Here is a tiny trained network, its code and every weight. The questions are about switching its units off for an input and a class, where a switched-off unit gives its printed mean instead of its output.

import numpy as np


def w(rows, s, z=0):
    codes = np.array(rows[::2]) - 128.0
    scale = np.full(codes.shape[1], s)
    scale[-1] = z or s
    return codes * scale


def f(y):
    return np.maximum(y, 0)


def log_softmax(a):
    a = a - a.max(-1, keepdims=True)
    return a - np.log(np.exp(a).sum(-1, keepdims=True))


def net(x, mask):
    res = np.array(x, float).reshape(1, 4) / 4 @ E
    y = f(res @ A[0][:, :-1].T + A[0][:, -1])
    res = res + np.where(mask, y, B[0][:, -1]) @ B[0][:, :-1]
    return log_softmax(res[-1] @ U[:, :-1].T + U[:, -1])


A, B = {}, {}
E = w([
[171,143,141,62,243,91,143,17],'x0',
[163,243,109,140,68,73,198,154],'x1',
[95,129,123,69,128,118,131,145],'x2',
[216,141,249,51,74,129,96,159],'x3',
],0.017)
A[0] = w([
[101,88,127,121,175,112,108,67,194],'n0',
[92,33,140,129,126,206,41,135,255],'n1',
[123,102,145,121,147,135,99,103,93],'n2',
[148,106,182,144,89,156,89,250,196],'n3',
[59,144,50,180,132,134,129,154,228],'n4',
[130,153,94,97,230,77,177,29,124],'n5',
[117,30,154,116,187,126,49,93,199],'n6',
[180,157,145,85,141,119,102,71,57],'n7',
[197,100,224,88,121,112,100,135,141],'n8',
],0.015,0.0087)
B[0] = w([
[102,107,148,172,136,234,161,120,206],'n0',
[130,89,6,129,219,217,75,137,235],'n1',
[111,86,182,86,121,140,147,140,160],'n2',
[86,129,46,118,26,119,54,150,223],'n3',
[81,102,63,195,157,60,219,78,224],'n4',
[228,171,176,135,132,196,185,52,254],'n5',
[25,44,192,159,97,241,164,152,234],'n6',
[124,148,206,72,187,14,149,197,182],'n7',
[143,93,207,71,120,57,65,243,223],'n8',
],0.011,0.034)
U = w([
[81,108,40,163,188,137,131,136,220],'0',
[142,69,80,96,113,146,30,163,75],'1',
[119,106,139,154,126,186,177,97,34],'2',
[120,66,194,102,185,129,109,176,92],'3',
[94,129,69,168,69,41,199,136,254],'4',
[123,253,104,126,5,106,86,171,120],'5',
[203,226,97,134,173,132,159,61,142],'6',
[207,198,165,92,168,62,135,169,77],'7',
],0.013,0.0035)

Each question gives the input, the list of numbers given to net, and the class t.
The units are the neurons (one row each of A and B). Each row of codes is followed by its name. A weight is (code - 128) times the scale printed after its matrix; where a second scale follows, it is the last column's (A, B and U).
mask holds one flag per neuron, in row order. A switched-off neuron (its flag False) gives its mean, the last column of its row in B, instead of its output. The means were averaged over made-up inputs and are rounded, as every weight is.
A unit's drop is (log p(t) with every unit on - log p(t) with that unit switched off) / (log p(t) with every unit on - log p(t) with every unit switched off).
The circuit of an input: a set's keep is (log p(t) with only the set's units on - log p(t) with every unit switched off) / (log p(t) with every unit on - log p(t) with every unit switched off). Starting from all 9 units, units are removed one at a time, each time the one whose removal leaves the highest keep (on an exact tie, the one counted first), for as long as the keep stays at least 0.8.
circuit, biggest first: the units of the circuit, biggest drop first
most important unit: the unit with the biggest drop
top k neurons: the k neurons with the biggest drops, biggest first
drop of u: that unit's drop, to one decimal
input [3,6,-6,-8], class 6: circuit, biggest first -> (n5)
input [-4,1,-5,3], class 5: circuit, biggest first -> (n1, n3)
input [3,1,1,4], class 7: circuit, biggest first -> (n6, n1)
input [2,2,0,-8], class 6: circuit, biggest first -> (n6, n5)
input [1,-4,1,0], class 2: top 2 neurons -> (n8, n7)
input [-2,-5,8,0], class 0: top 2 neurons -> (n8, n1)
input [2,1,0,-1], class 6: top 2 neurons -> (n6, n8)
input [1,2,-4,1], class 7: top 2 neurons -> (n6, n3)
input [-2,1,5,2], class 5: circuit, biggest first -> (n1, n6)
input [-5,0,5,7], class 1: top 2 neurons -> (n5, n8)
input [6,7,6,1], class 7: top 2 neurons -> (n7, n1)
input [5,7,2,1], class 7: top 2 neurons -> (n7, n1)
input [-4,0,4,1], class 1: top 3 neurons -> (n3, n5, n4)
input [0,8,1,0], class 4: circuit, biggest first -> (n1)
input [8,-3,-1,0], class 2: top 2 neurons -> (n5, n0)
input [-1,4,0,-7], class 4: top 2 neurons -> (n1, n4)
input [-1,-6,4,6], class 1: drop of n3 -> 0.1
input [-1,2,3,3], class 5: drop of n1 -> 0.5
input [3,7,-3,-8], class 6: drop of n5 -> 0.3
input [4,6,6,-1], class 6: most important unit -> n8
input [-1,1,8,-2], class 4: drop of n1 -> 1.0
